Here is a tiny trained network, its code and every weight. The questions are about switching its units off for an input and a class, where a switched-off unit gives its printed mean instead of its output.

import numpy as np


def w(rows, s, z=0):
    codes = np.array(rows[::2]) - 128.0
    scale = np.full(codes.shape[1], s)
    scale[-1] = z or s
    return codes * scale


def norm(h):
    return h / np.sqrt((h * h).mean(-1, keepdims=True) + 1e-5)


def f(y):
    return np.maximum(y, 0)


def log_softmax(a):
    a = a - a.max(-1, keepdims=True)
    return a - np.log(np.exp(a).sum(-1, keepdims=True))


def net(x, mask):
    res = np.array(x, float).reshape(1, 8) / 4 @ E
    u = 0
    for l in range(2):
        y = f(norm(res) @ A[l][:, :-1].T + A[l][:, -1])
        res = res + np.where(mask[u : u + 16], y, B[l][:, -1]) @ B[l][:, :-1]
        u += 16
    return log_softmax(norm(res)[-1] @ U[:, :-1].T + U[:, -1])


A, B = {}, {}
E = w([
[113,119,118,147,108,151,106],'x0',
[85,162,63,38,46,14,20],'x1',
[222,121,51,121,105,90,191],'x2',
[148,140,138,109,146,108,146],'x3',
[119,115,119,139,118,127,123],'x4',
[121,209,15,58,201,194,168],'x5',
[137,92,90,146,189,125,52],'x6',
[176,17,177,4,109,210,115],'x7',
],0.0037)
A[0] = w([
[131,47,150,24,119,169,137,12],'0.n0',
[67,171,86,89,66,126,105,161],'0.n1',
[196,72,182,101,134,37,149,172],'0.n2',
[147,213,78,48,164,174,163,226],'0.n3',
[210,136,111,137,149,151,201,58],'0.n4',
[89,218,226,93,50,134,227,97],'0.n5',
[122,150,88,123,81,72,75,160],'0.n6',
[114,78,86,115,114,77,64,13],'0.n7',
[132,109,171,222,228,166,234,54],'0.n8',
[217,80,2,164,70,71,182,68],'0.n9',
[100,176,228,46,164,200,80,136],'0.n10',
[65,196,173,140,161,158,68,242],'0.n11',
[137,255,93,205,104,91,105,184],'0.n12',
[211,157,91,73,93,73,32,3],'0.n13',
[102,119,118,203,174,197,103,49],'0.n14',
[215,105,122,195,103,231,140,64],'0.n15',
],0.0056,0.002)
B[0] = w([
[228,187,174,107,24,160,44,201],'0.n0',
[119,118,229,106,151,79,168,215],'0.n1',
[97,45,86,193,96,206,63,199],'0.n2',
[111,76,96,178,28,220,72,253],'0.n3',
[153,63,108,106,157,7,139,182],'0.n4',
[33,40,11,191,106,82,66,194],'0.n5',
[158,103,187,80,154,144,201,223],'0.n6',
[79,131,238,146,34,98,247,181],'0.n7',
[89,145,200,30,96,59,143,229],'0.n8',
[153,60,97,86,216,91,42,209],'0.n9',
[153,145,102,174,195,80,37,212],'0.n10',
[213,41,3,90,188,60,76,221],'0.n11',
[236,127,168,110,97,176,35,241],'0.n12',
[55,121,182,76,155,29,181,207],'0.n13',
[191,91,185,69,151,9,200,175],'0.n14',
[61,158,178,3,108,70,137,190],'0.n15',
],0.0045,0.0044)
A[1] = w([
[21,162,174,152,188,136,69,149],'1.n0',
[82,91,145,95,82,104,81,168],'1.n1',
[103,149,81,81,143,152,113,125],'1.n2',
[57,103,62,177,31,146,144,99],'1.n3',
[165,197,105,182,139,89,114,2],'1.n4',
[103,180,66,47,168,173,132,109],'1.n5',
[96,254,127,81,77,46,113,151],'1.n6',
[134,210,109,197,188,94,90,98],'1.n7',
[150,124,165,83,131,89,58,161],'1.n8',
[118,135,88,109,135,128,90,183],'1.n9',
[139,224,141,229,144,83,145,128],'1.n10',
[161,75,109,70,90,141,150,206],'1.n11',
[149,138,192,137,181,184,213,139],'1.n12',
[85,193,58,96,158,199,147,82],'1.n13',
[45,131,108,79,94,122,175,190],'1.n14',
[143,58,194,193,136,66,101,147],'1.n15',
],0.008,0.0028)
B[1] = w([
[177,59,122,71,127,64,74,152],'1.n0',
[133,213,116,126,173,143,193,236],'1.n1',
[71,91,140,159,93,123,156,152],'1.n2',
[134,192,106,201,192,115,110,146],'1.n3',
[176,198,158,105,119,198,89,138],'1.n4',
[36,99,145,174,72,175,165,155],'1.n5',
[140,99,206,110,136,151,150,178],'1.n6',
[206,155,130,110,84,153,151,146],'1.n7',
[138,122,104,154,147,181,180,254],'1.n8',
[147,104,133,159,125,61,163,172],'1.n9',
[164,190,179,74,77,210,68,137],'1.n10',
[156,178,124,156,161,106,85,215],'1.n11',
[59,161,204,92,85,48,193,138],'1.n12',
[3,94,97,163,58,198,114,137],'1.n13',
[156,108,165,195,175,116,120,160],'1.n14',
[85,125,57,145,113,173,132,232],'1.n15',
],0.0075,0.0091)
U = w([
[107,129,254,41,94,58,215,94],'0',
[165,125,118,143,116,160,168,254],'1',
[166,135,118,139,140,152,153,219],'2',
[218,168,180,54,23,237,61,40],'3',
[71,100,102,170,45,191,152,50],'4',
[143,164,108,164,184,97,119,85],'5',
[181,85,86,72,150,71,75,49],'6',
[157,149,125,137,166,157,167,27],'7',
],0.0084,0.0038)

Each question gives the input, the list of numbers given to net, and the class t.
The units are the neurons (one row each of A and B). Each row of codes is followed by its name. A weight is (code - 128) times the scale printed after its matrix; where a second scale follows, it is the last column's (A, B and U).
mask holds one flag per neuron, layer by layer. A switched-off neuron (its flag False) gives its mean, the last column of its row in B, instead of its output. The means were averaged over made-up inputs and are rounded, as every weight is.
A unit's drop is (log p(t) with every unit on - log p(t) with that unit switched off) / (log p(t) with every unit on - log p(t) with every unit switched off).
The circuit of an input: a set's keep is (log p(t) with only the set's units on - log p(t) with every unit switched off) / (log p(t) with every unit on - log p(t) with every unit switched off). Starting from the 12 units with the biggest drops (on a tie, the unit counted first), units are removed one at a time, each time the one whose removal leaves the highest keep (on an exact tie, the one counted first), for as long as the keep stays at least 0.8.
units of the circuit, in order: the units of the circuit, biggest drop first
k most important neurons: the k neurons with the biggest drops, biggest first
k most important neurons of layer l: the k neurons of layer l with the biggest drops, biggest first
input [-2,6,8,6,6,8,2,3], class 4: units of the circuit, in order -> (1.n5)
input [5,8,-7,1,2,-5,-2,6], class 0: units of the circuit, in order -> (0.n3, 1.n1)
input [4,1,-1,-2,4,5,2,2], class 4: 2 most important neurons -> (0.n12, 0.n4)
input [1,8,5,-1,-8,5,4,4], class 0: 2 most important neurons -> (0.n13, 1.n15)
input [0,2,1,-3,-4,-5,-6,4], class 5: 3 most important neurons -> (1.n3, 0.n5, 0.n12)
input [-6,-2,8,1,-7,-6,-1,3], class 6: 2 most important neurons of layer 1 -> (1.n5, 1.n11)
input [-6,3,-8,2,7,-7,-2,0], class 6: units of the circuit, in order -> (1.n0, 0.n11)
input [-6,4,1,7,-4,-8,4,-7], class 4: 2 most important neurons of layer 1 -> (1.n15, 1.n11)
input [0,-4,7,-1,4,5,4,5], class 6: units of the circuit, in order -> (0.n4, 1.n1)
input [-7,-2,-5,-1,-2,-2,-7,-2], class 5: units of the circuit, in order -> (0.n5, 1.n3)
input [-7,-8,-4,6,8,-6,-4,-7], class 0: 2 most important neurons -> (0.n8, 0.n3)
input [0,1,7,0,0,-7,7,-8], class 3: units of the circuit, in order -> (1.n10, 0.n11, 1.n4)
input [2,-1,7,-2,-5,0,0,-4], class 6: 3 most important neurons -> (0.n9, 1.n1, 0.n4)
input [-1,0,7,-3,-1,3,5,0], class 6: 2 most important neurons of layer 1 -> (1.n1, 1.n15)
input [4,6,-4,-5,0,-5,5,1], class 0: units of the circuit, in order -> (0.n7)
input [4,4,2,0,-4,-8,-3,5], class 4: units of the circuit, in order -> (0.n2, 1.n15)
input [7,0,3,5,-3,0,-8,6], class 5: 2 most important neurons of layer 1 -> (1.n3, 1.n11)
input [-5,6,2,-2,-2,5,4,-7], class 3: 3 most important neurons -> (0.n12, 1.n4, 1.n7)
input [-5,-2,7,5,-1,4,-1,1], class 6: 2 most important neurons of layer 1 -> (1.n1, 1.n8)
input [-4,7,2,1,-6,5,-7,-5], class 0: units of the circuit, in order -> (1.n6)
input [-1,-6,4,7,-4,-1,-3,8], class 3: 2 most important neurons of layer 1 -> (1.n9, 1.n11)
input [-6,-8,-2,-3,1,-7,5,5], class 0: units of the circuit, in order -> (1.n12, 0.n8)
input [5,1,8,-3,-1,-4,-1,-4], class 6: 3 most important neurons -> (0.n9, 1.n1, 1.n5)
input [4,-2,-5,-6,-6,0,-8,6], class 5: 2 most important neurons -> (0.n5, 0.n12)
input [-2,-6,-7,0,1,-4,5,1], class 6: 2 most important neurons -> (1.n0, 0.n11)
input [-1,7,-7,0,1,-3,-5,-6], class 0: 2 most important neurons -> (1.n6, 0.n3)
